In the rows, 128 means zero.
Each name stands for a flat space through zero: a line, a plane or more. A row that begins with a name and a colon came from that space; any other row is followed by the name of the space it lies nearest, among the names in its block.
mj_qz: [123 123 115 155 126  99 148 113 137 132 127 115 131 156 124 126 123 111
 128 136 146 136]
pz_zc: [103 177 144 115 158  49 141 113 112  92 112 137 130 109 124 104 151 159
 128  65  76 148]
pz_zc: [116 116 108 153 130 102 193 126  90 121 113 126 109 142 108 118 153 106
 130  97 113 142]
pz_zc: [135 133 126 131 129 134 153 151 101 140 117 137 151 123 121 113 159 129
 143 113 142 154]
qf_fz: [120 113 116 143 110 133 132 136 112 149 111 135 111 111 124 157 128 145
 128 128 144 145]
fq_rm: [149 123 127 144  99 128 129 100 123  97 156 100 113 140 123 139  99 134
 124 155  96 117]
qf_fz: [135 133 140 119 158 117 132 175 135 151 111 134 173 141 122  79 139 101
 119 118 163 133]
pz_zc: [112 149 116 142 129 123 150 138 149 132 141 131 167 117 134 131 144 120
 139 127 140 152]
mj_qz: [171 101 152 106 117 168  94 171 102 137 106 129 122 114 116 110 104 141
 105 144 131 115]
mj_qz: [121 105 115 126 124 159 154 146 112 125 116 139 105 108 120 136 136 113
 117 116 108 122]
pz_zc: [127 139 159  78 159 123  98 132 107 106 133 137  98 124 127 104 128 138
 118  92  79  85]
qf_fz: [133 113 133 112 145 144  81 103 177 146  96 141 125 144 148 127 119 119
 124 152 173 115]
mj_qz: [140 151 145 108 149 120 124 131 122 122 119 137 156 131 131  94 154 134
 141 110 130 139]
qf_fz: [136 116 121 144 125 133 152 153 111 151 145 117 146 157 118 113 133 100
 136 137 157 127]
mj_qz: [106 100 100 166 105 117 156 123 108 154 140 117  93 146 117 166 118 117
 131 135 147 127]
qf_fz: [125 151 115 129 122 163 147 102 160 102 192 117 158 138 146 136 143 103
 156 150 109 117]
mj_qz: [156 145 144 117 130 146 149 179  97 122 155 121 177 125 115  86 144 120
 135 122 116 134]
fq_rm: [135 134 118 142 115 115 153  66 130  77 136 113 108 140 130 134 131 129
 136 131  81 131]
fq_rm: [140 122 124 138 112 133 127 122 132 123 102 130 130 111 127 136 123 143
 122 139 131 151]
pz_zc: [104 125 127 126 136 126 114 171 143 159 128 137 136 110 128 138 113 123
 111 125 150 122]
qf_fz: [119  86 112 122 133 155 106  67 163 126  92 140  65 146 145 155 119 109
 120 145 138  99]
pz_zc: [135 131 130 140 120 110 126 114  96 152 152 115 125 168 125 131 137 137
 158 133 158 129]
fq_rm: [107 112 132 169 156  36 116 187 158 206 123 102 166 199 110  92  78  79
  94 144 233 119]
pz_zc: [126 128 116 148 120 132 150 150 114 162 138 128 155 139 125 131 147 121
 149 133 170 150]
fq_rm: [134 129 129 134 118 122 163 141  71 116 180 106 113 150 108 120 131 119
 139 115  91 107]
qf_fz: [118 113 111 123 142 148 149  82 147 107 129 132 100 154 138 128 146  90
 136 127 114 104]
qf_fz: [134 112 124 152  93 117 124 136  84 151 125 119 100 122 114 161 111 164
 129 135 140 144]
fq_rm: [130 133 134 137 123 134 114 172 143 161 187 106 170 152 127 123 100 106
 129 161 165 108]
mj_qz: [162 131 138 126 107 159 128 149 142  87 148 110 156 101 122 115  97 126
 103 156  83 124]
mj_qz: [129 121 123 136 115 133 140 133 100 135 133 127 115 126 121 139 133 136
 135 124 127 133]
qf_fz: [126  88 122 123 136 127 105  77 135 135  74 140  62 151 134 141 122 125
 119 129 145 110]
mj_qz: [ 86 145 127 106 158 144 114 160 169 147 173 139 149 121 144 133 128  97
 127 121 136  93]
pz_zc: [128 116 120 150 111 120 119 126 140 145 117 122 127 129 127 147 108 135
 121 149 155 140]
fq_rm: [106 127 113 145 132 127 169 163 144 122 196 102 148 149 118 120 108  68
 113 137 109  93]
fq_rm: [107 126 104 140 131 138 135  79 223  79 124 123 129 114 149 144 102  91
  98 156  95 117]
fq_rm: [123 140 145  94 152 124  88  91 132 128 118 145 105 138 145 127 144 147
 145 112 130 111]
pz_zc: [ 98 160 131 126 142  92 116 132 171 112 119 136 150  90 137 134 117 143
 109 113 109 143]
fq_rm: [100 135  99 142 136 150 171 142 187 115 127 139 168  99 138 130 142  85
 116 131 123 145]
mj_qz: [165 149 159 116 129 126  96 158 134 128 153 110 181 140 126  91 108 136
 126 152 140 124]
qf_fz: [122 121 134 117 156 108 125 148 125 148  67 152 129 121 123 104 145 127
 115  99 153 144]
[118 168 133 115 156 107 179 144  75 126 154 138 158 142 121  90 196 122
 171  73 114 144] | pz_zc
[114 125 116 171 139  66 149 144 163 156 121 108 166 169 119 107 107  89
 111 142 184 143] | fq_rm
[119 116 116 147 112 131 126 156 111 178  90 147 132 102 124 155 139 155
 134 126 181 169] | qf_fz
[110  98 118 126 121 152 108 147 155 139  90 145  98  85 130 160  99 131
  90 135 128 122] | qf_fz
[131 136 127 129 122 135 153 135  98 119 165 119 131 136 121 124 141 123
 144 120 107 122] | fq_rm
[121 126 135 119 146 102 138 146 110 120  91 139 113 112 115 108 132 131
 106  92 106 132] | qf_fz
[112 127 121 111 146 159 128 126 179 107 127 140 134 109 142 126 127  96
 111 131 107 108] | qf_fz
[112 100 127 132 142  92 144 144 103 127 112 121  80 143 106 117 105 106
  92 102 105  98] | fq_rm
[ 86 153 117 127 120 152 131 157 152 131 220 119 146 104 139 167 113 116
 134 137 104  99] | mj_qz
[168 111 139 142  97 117  88 114 132 126  47 131 121  96 123 138  98 185
 103 153 147 175] | pz_zc
[136 114 141 126 136  90  94 116 102 164  55 146 101 136 124 126 134 168
 129 111 177 153] | qf_fz
[118  98 118 138 147 107 148 148  95 180  45 158 110 135 115 116 163 125
 128  93 189 162] | qf_fz
[145 111 138 115 118 151 106 140 111 133 112 133 110 114 124 133 117 145
 118 133 125 122] | mj_qz
[ 97 130  84 176 117 128 240 162 111 120 189 108 157 139 108 127 153  63
 137 116 105 137] | mj_qz
[134 128 130 130 128 126 131 124 123 128 139 121 131 144 127 121 128 122
 134 133 131 123] | qf_fz
[122 126 123 132 136 128 154 161 119 138 123 133 144 123 119 113 140 110
 122 114 133 136] | qf_fz
[118 181 129 140 112 134 155 178 134 117 252  95 205 123 128 128 119 113
 148 145 101 119] | mj_qz
[128  90 128 129 130 103 122  99  95 127  76 132  52 143 115 135 117 137
 109 109 118 114] | qf_fz
[159  97 136 146 115 126 115 165 119 158 128 104 139 161 111 109  89 111
 107 163 171 117] | mj_qz
[114 149 116 139 121 138 120 117 194 118 151 125 168 109 148 148 116 122
 128 158 135 139] | pz_zc

Each name stands for a flat space through zero: a line, a plane or more. A row that begins with a name and a colon came from that space; any other row is followed by the name of the space it lies nearest, among the names in its block.
hnmq: [149 143 106 111 144 140 139 150 130 127 153 165 142 141 138 142 125 166
  95 133 126 136]
jpmr: [142 117 124 104 117 145 107 103 138 106 135 117 116 109 100 126 127 169
 202 126 107 139]
hnmq: [ 97 105 174  81 145 122  53  68 146  97 152  71 123 137 117 140 133 144
 172 161 136 153]
hnmq: [136 108 130 150  92 105 114 115 110 132 153 106 147 107 118 101 132 137
 132 143 110 130]
dstr: [148 176  99 100 111 116 157 145 147 143 154 153 128 178 134  92 165 164
  81 123 173 153]
qmft: [112 107 149 139 147 116 108 123 149 122  90 107 108 113 101 156 130 111
 151 143 105 104]
dstr: [127 144 133 118 110 121  61 112 135 110 108  84 126 108 101 129 121 133
 139 133  87 149]
hnmq: [138 112 100 152  71 110 140 138 131 151 159 128 148 124 131  87 134 124
  75 162 116 125]
dstr: [132 151 135 124 120 100 148 165 101 118 117 124 109 114 139 117 170  89
  93 123 118 134]
jpmr: [131 183 153 129 134 114 128 126 123 136 117 140 132 151 135 123 125 149
 132  75 190 141]
jpmr: [120 133 120 133 105 122 136 131 152 161 123 145 126 158 140 119  98 116
  80 123 170 115]
jpmr: [136 145 161 128  87 105 114 110 145 118 137 124 121 107 111 107 138 167
 179 113 159 134]
dstr: [144 116 144 135 148 116  87 135 117 101 155 127 156  88 114 162 129 174
 128 161  75 131]
qmft: [125 129 112  96 110 143 153 148 131 121 156 146 119 136 164 115 142 106
  84 151 135 142]
qmft: [119 132 139 119 160 126 106 136  96 117 137 116 143 129 150 149 125 107
  88 135 112 142]
jpmr: [121 129 104 173 157 170 195 180 109 117 123 163 153 103 176 141 153  74
  82 152  91 121]
qmft: [101 121 156 126 121 111  66 109 154 124 105  90 121 121 115 146 108 107
 114 151 117 125]
qmft: [132 143  68 134 128 174 167 136 161 151  87 147 116 160 119 116 119 117
 130 112 126 123]
hnmq: [118 146 141 137 123 126 139 120 133 135 112 125 123 139 133 115 132 117
 142 104 164 129]
hnmq: [128 125 135 114 161 148 156 139 115 113 140 153 125 125 150 147 136 128
 142 123 135 128]
jpmr: [132 130  91 148 158 152 161 161 115 130 105 140 135 128 135 140 140  98
  97 134  86 122]
hnmq: [118 153 140  91 149 128  82  95 148 116 154 106 145 169 127 127 139 169
 123 141 156 165]
hnmq: [147 128 146  96 131 157 101 104 117  91 152 138 127  94 123 146 105 186
 217 105 121 147]
dstr: [103 109 125 132 115 144 166 113 181 162  79 143  84 160 122 125 100  91
 157 107 185  88]
qmft: [131 123 137 153 174 125 119 128 119 133  95 131 133 123 106 166 107 138
 151 107 112 105]
dstr: [136 140 101 121 124 157 153 133 142 115 143 140 134 131 134 110 157 144
 138 142 120 147]
qmft: [115 121 108 113 133 143 147 137 134 120 130 117 119 140 142 115 162  92
 105 158 113 138]
qmft: [ 95  92 160 167 139  91 116  91 117 151 139  81 153 150 127 110 140 100
 119 150 155 115]
dstr: [123 165 128  83 102 124 129 129 163 126  89 122  72 149 115 111 144 113
 144 100 162 137]
jpmr: [147 127 114 106 169 147 139 135 116 117 129 149 121 131 119 154 126 159
 159 111 113 128]
dstr: [140 126 159 112 147  91 115 145 130 124 138 149 117 121 118 163 126 161
 116 129 137 111]
dstr: [117 129 154 149 148 130  67 101 164 136 102 127 146 126 104 175  63 166
 144 120 135 110]
jpmr: [105 118 202 137  82  84  95 101 135 110 158  99 131  91 137 109 145 126
 152 150 163 131]
qmft: [111 106 167 151 132  93  86  98 140 128 115  89 131 116  97 137 129 133
 157 143 124 113]
hnmq: [115 132 112 153 165 110 153 154 115 147 113 118 141 160 137 127 162  84
  54 147 119 121]
jpmr: [149 106  99 120 165 148 163 156  92 111 161 151 141 116 141 142 152 137
 119 149  80 131]
hnmq: [115 108 132 107 143 161 178 143 132 114 144 161 110 126 168 139 138 100
 134 140 146 121]
dstr: [138 157 122 140 125 114 107 139 103 124 143 115 160 125 134 117 142 137
  84 133 107 153]
dstr: [146 132 123 109 124 110 102 123 111 123 166 120 146 134 122 120 135 167
 110 139 118 149]
qmft: [137 103 160 128 125  96 143 125 110 122 187 141 142 115 138 120 153 162
 137 147 152 123]
hnmq: [115 118 114 113 117 160 122 109 134 109 137 104 128 124 137 110 142 109
 150 151 108 150]
jpmr: [136 161  90 137 108 170 129 118 136 122 104 117 136 127 119 100 130 133
 163 107 109 155]
qmft: [128 141 132 164 121 119 131 111  95 146 101 105 137 130 119 104 118 110
 157  80 142 128]
jpmr: [141 100 119 136 135 125 159 156 121 119 145 150 127 102 129 139 150 130
 120 157  93 110]
[140 132  81 117 173 125 119 138  95 142 103 104 128 164 105 135 135 114
  91 119  80 136] | jpmr
[142 161 154  99 144 105  72 120 151 122 136 139 133 140 106 162 105 201
 124 116 149 137] | dstr
[124 133 142 139 141 115 167 158  89 129 123 140 121 119 156 129 146  83
 104 111 138 120] | dstr
[115 125 130 116 141 142 124 117 129 116 132 113 128 135 136 126 142 116
 137 140 126 141] | hnmq
[135  93 108  81 130 130  82  92 153 137 117 107  97 151  81 144  89 158
 166 128 110 119] | jpmr
[114  97 202 173 111  34 136 120 106 163 147 119 132 125 127 116 134 116
 109 123 196  85] | hnmq
[147 151 131  75 131 173 106 116 153  99 136 164 111 117 126 158  89 193
 195  98 141 146] | hnmq
[103 133 167 130 133 114 157 116 132 136 139 132 124 152 156 113 148 108
 130 118 203 125] | hnmq
[124 139 132 136 171 122 144 147 117 133 104 136 124 142 130 150 136 111
 109 115 131 117] | hnmq
[108 111 143 131 127 132 169 141 138 134 107 146  98 125 148 134 128  78
 130 124 155 101] | hnmq
[122 149 174 116 100  98  51 113 109  97 115  79 120  84 115 131 121 120
 147 118 104 151] | qmft
[147 115  87 132 105 145 149 139 131 128 141 137 132 116 120 109 140 138
 130 148  91 130] | jpmr
[134  98 151  87 134 156  88  92 113  80 170 115 130  88 126 146 118 172
 215 139  99 151] | hnmq
[113 101 152 115  93 101  57  86 154 126 124  77 115 117  94 124 108 133
 149 153 116 126] | hnmq
[118 122 126 136 124 143 134 123 167 133 100 135 113 129 116 137 117 124
 149 131 134 111] | dstr
[122 106 126 144 132 153 114 116 189 121 107 138 125 109 100 157 109 156
 168 158 105 105] | dstr
[119 168 113 145 135 158 137 113 154 155 114 147 152 175 142 119  98 142
 117  96 185 138] | dstr
[128 129 165 120 134 107 107 138  93 107 134 122 124  95 139 148 126 117
 128 119 117 130] | qmft
[155 116 133  78 142 112 152 145  81 102 192 145 121 120 144 124 171 158
 134 135 123 147] | dstr
[121  78 112 108 109 139 100 102 117 115 169  91 138 118 130 111 129 118
 129 178  84 143] | jpmr

Rows lie near named flat spaces through zero. A row that begins with a name and a colon came from that space; any other row is followed by the name of its block's space that it lies nearest.
sb_zn: [105 130 158 127 133 102 121 104 124 137 117 100 124 115  99 123 109 125
 101  71 151 186]
hr_tn: [140 106  96 131 168 113 121 142 125 120 147 141  84  95 170 191 168 126
 123 162 116 127]
sb_zn: [167 109 113 101 150 118 156 148 109 132 131 127 122 164 166 164 130 169
 119 111 127 104]
dr_lj: [156 122 103 143 156 141 145 146 138 123 127 113 131 158 136 138 141 157
 152 115 123 120]
dr_lj: [113 126 118 125  96  93 103 145 109 125 156 155 115 101 121 107 120  98
 128 176 112  83]
hr_tn: [123 101 121 112 160 137 115 134 127 157 194 122  69  98 105  96 105 124
 171 183 149  97]
sb_zn: [151 114 109 115 122 151 147 143 120 130 121 145 130 175 146 133 130 153
 145 116 134  91]
rq_qs: [152 103 127 107 156 189 155 135 133 132 130 144 101 132 149 155 134 158
 140 123 143 128]
rq_qs: [153 118  78 156 110 149 116 177 117  96 125 152 130  81 106 113 173 121
 131 155  95 158]
dr_lj: [120 133 141 125 143 138 140 124 126 117 138 113 122  93 129 145 110 134
 112 120 130 122]
rq_qs: [109 155 179 187 144 103  85 108 179  95  98 157 128 204 132 159 177  50
 129 109  85 187]
dr_lj: [108 138 133 140 146 115 117 122 132 125 155  98 117  54 105 119 115 115
 119 152 125 147]
dq_bg: [114 131 138 121 118 144 124 126 115 110 141 139 120 113 127 131 116 103
 114 136 123 100]
dq_bg: [137 128 158  91 117  83 136 120 115 140 112 150 136 155 174 169 125 136
  86 121 120 128]
sb_zn: [134 117 163 114 165 103 126 116 115 123 131 108 104 163 124 158 123 117
  93  66 133 174]
rq_qs: [129 128 116 148  74 143 111 157 115  92 101 181 141 123 114 117 156  98
 115 124 100 139]
hr_tn: [132 134 121 135 150 190 138 111 129 112 126  88 140 140 104 113 129 120
 134 104 140 140]
dq_bg: [103 140 160 103 150 106 103  73 120 148 149  84 124 138 119 116 115  78
 106 144 143 148]
dr_lj: [129 123 132  93  93 137 133 118 107 146 122 141 142 173 132 102 108 130
 129 123 146  91]
sb_zn: [ 90 154 157 153 115 164 115  89 148  97  87 136 146 109 129 154 149  80
  99 105 124 170]
sb_zn: [108 148 146 156 106 158 122 124 169 116  99 171 141  72 140 142 153 116
 131 166 109 162]
sb_zn: [119 142 115 119  92 124 122 124 137 139 116 164 150  75 169 138 149 123
 123 213 111 107]
dr_lj: [138 113  83 151 151  80 108 142 134 148 139 111 110 120 121 123 161 137
 154 147 128 157]
dr_lj: [134 106 112 145 145  99 116 137 134 136 115 139 101 137 131 152 161 135
 134 102 134 175]
rq_qs: [121 130 154 142 163 120 137 128 148 119 142 126 105 149 142 161 111 134
 138 105 126 104]
dq_bg: [133 128 159  90 122 162 149 112 103 118 120 123 138 154 132 136 102 127
  92  88 140 120]
sb_zn: [137 135 113 139 125 135 142 140 138 125 121 128 144 130 138 130 130 151
 143 133 122 107]
hr_tn: [136 129 153  82 137 162 143  96 130 158 126 119 138 119 147 127 120 138
 115 158 145 149]
dq_bg: [143 108 137 107 126  98 128 140 130 159 130 158 109 139 144 133 130 150
 134 141 132 141]
rq_qs: [120 144 170 111 106 147 126 117 110 113 138 114 149 150  87  81  87  97
 106 106 124 122]
hr_tn: [126 135 111 157 120  94 113 146 130 112 122 133 133 113 123 132 148 117
 124 131 106 140]
rq_qs: [129 128 200 109 141 165 150 125 154 127 135 164 109 161 142 146  92 136
 134 115 127 111]
sb_zn: [160 121 120 108 163 126 127 129 105 119 152 100 124 190 135 133 137 110
 119 128 115 113]
dq_bg: [133 108 107 120 111  77 108 148 117 152 137 157 107 113 133 122 144 131
 135 161 126 134]
sb_zn: [133 136 147 110 120 109 112 100 123 143 116 121 150 210 131 110 136  96
 121 123 127 139]
rq_qs: [123 150 131 152 157 168 143 109 162 110 108 113 145  95 157 170 151 131
 124 142 118 146]
dr_lj: [128 128 134 118 107 133 128 133 115 129 131 131 136 129 107  98 112 125
 125 124 130 125]
dr_lj: [111 143 137 141 133 134 115 112 152 137 138 120 132 103 119 110 128 110
 145 169 125 135]
dq_bg: [ 83 103 108 138  82 124 115 140 112 144 149 154  89 129  82  75  80 132
 179  97 176  51]
dq_bg: [107 123 104 134 114  72 121 143 106 131 147 119 114  71 120 127 108 140
 119 128 136  99]
hr_tn: [138 133 130 146 132 105 117 148 137 116 130 139 128 115 126 133 146 119
 124 145  99 153]
dq_bg: [136 121 104 138 114  82 130 145 117 124 102 140 135 145 149 158 147 148
 114  93 123 130]
dr_lj: [111 103 121 106  92  91  79 120  70 126 136 141 100 164  88  95 137  59
  99  98 141 146]
rq_qs: [110 140 154 102  78 170 144 110 137 134  93 180 152  85 166 146 123 136
 108 160 133 117]
dq_bg: [ 91 127 141 108 116 125 104 101 101 130 159 116 107 112 104 102  98  80
 116 139 147  98]
hr_tn: [134 130 144 127 108 111 118 153 110 106 138 146 128 118 108 114 119 108
 104 126 101 134]
rq_qs: [145 105 114 123 156 140 135 161 116 121 171 128  87  96 116 129 117 143
 140 141 125 109]
sb_zn: [144 122 125 108 146  68 156 137 114 146 124 104 131 118 159 168 110 188
 100  92 138 127]
sb_zn: [137 102 134 110 146 131 131 138 109 123 143 139  89 139 130 150 124 129
 117 101 137 127]
rq_qs: [140 111 128 134 127 111 128 174 122 118 158 158  96 116 114 121 112 140
 142 132 112 101]
hr_tn: [131 129 129 112 137 170 142 107 123 119 113 122 135 124 152 157 139 127
 108 122 136 134]
hr_tn: [125 127 145 137 133 160 134 141 134 110 142 136 115 112 106 118 109 126
 135 118 124 122]
dr_lj: [117 136 169 125  90 164 124 136 117  87 121 175 131 142 117 125 114  86
 103 110 107 110]
dq_bg: [120 128  94 153 131  87 116 138 122 125 131 109 125  98 120 131 140 131
 129 125 126 133]
rq_qs: [143 114  93 125 124 139 136 128 122 139 103 127 136 147 141 135 154 151
 135 112 144 141]
hr_tn: [105 109 122  96 114 145 131 119  98 130 147 148  95  98 145 146 107 122
 117 136 154  70]
hr_tn: [150 119 165 103 163 196 161 119 138 136 139 109 120 173 113 113  94 155
 146  92 150 131]
dq_bg: [159 123 154 105 116 168 151 135 131 120  97 172 142 187 160 153 139 141
 117 109 117 133]
dr_lj: [125 137 165 114 119 198 152 116 137 133 131 113 145 139  87  75  78 143
 145 104 150 122]
hr_tn: [139 118 109 144 152 116 120 142 129 122 142 121 110 147 124 133 144 123
 144 127 120 127]
[159 110 146  79 143 120 148 132 102 138 132 130 119 149 154 156 121 149
  93 112 130 139] | hr_tn
[139 128 119 122 110 134 123 153 107 120 150 123 135  91  91  82 115 123
 122 151 114 131] | rq_qs
[135 135 154 143 167  76 134 145 151 124 137 125 113  71 150 179 132 151
 103 136 100 172] | sb_zn
[173  98 107  83 133 150 149 142  99 149 132 131 124 182 141 120 130 160
 134 121 143 114] | sb_zn
[153 112  96 126 137 202 150 151 121 105 131 141 120 121 136 139 143 144
 142 135 126 102] | sb_zn
[133 117 124 130 125 111 112 130 131 139 121 148 117 151 131 128 151 117
 136 135 126 150] | rq_qs
[145 121 126 143 151 121 120 143 142 122 138 140 112 159 135 140 149 120
 146 138 109 132] | hr_tn
[125 144 135 156 116 128 119 130 153 112 105 155 144 152 141 140 153 109
 136 135 104 134] | hr_tn
[123 142 125 138  85 102 142 143 140 131 102 162 157 142 157 136 118 158
 139 128 120  78] | dq_bg
[122 130 147 136 131 149 126 145 104  72 144 134 112 109 108 145 116  92
  91  95 105 118] | dr_lj
[108 105 155  85 119 155 101 100  97 141 158 143  87 153 101  96 108  72
 123 134 155 120] | dq_bg
[ 83 159 128 168 101 137 124 108 151 115 102 116 157  70 110 119 121 121
 128 119 135 136] | sb_zn
[107 118 130 116 115  96 106 106 128 157 120 146 112 131 142 135 141 113
 128 142 146 141] | dr_lj
[122 103 150  98 131  90 127 124 108 148 136 142  91 150 136 148 108 136
 112  90 152 127] | dq_bg
[112 139 151 133 163 105 121 114 138 129 161  98 112 113 123 133 106 112
 127 142 124 118] | rq_qs
[135 124 144 103 111 158 144 126 124 137 120 143 136 133 131 118 112 144
 125 126 138 123] | rq_qs
[138 144 145 169 158 166 146 134 187 110 102 147 136 133 157 172 156 146
 152 131 105 151] | dr_lj
[153  99  99 140 133 145 125 157 116 109 113 153 106 154 125 146 168 130
 130  91 124 159] | dq_bg
[124 107 124 117 124 160 115 134 103 112 145 144  96 126 106 119 129  98
 123 120 135 124] | dq_bg
[116 129 143 140 118 154 110 144 111  77 151 155 106 137 107 126 122  70
 117 123 102  92] | dr_lj
[131 127 131  82  91 119 139 118 108 171 127 122 153 116 122  83  97 156
 123 149 152 120] | rq_qs
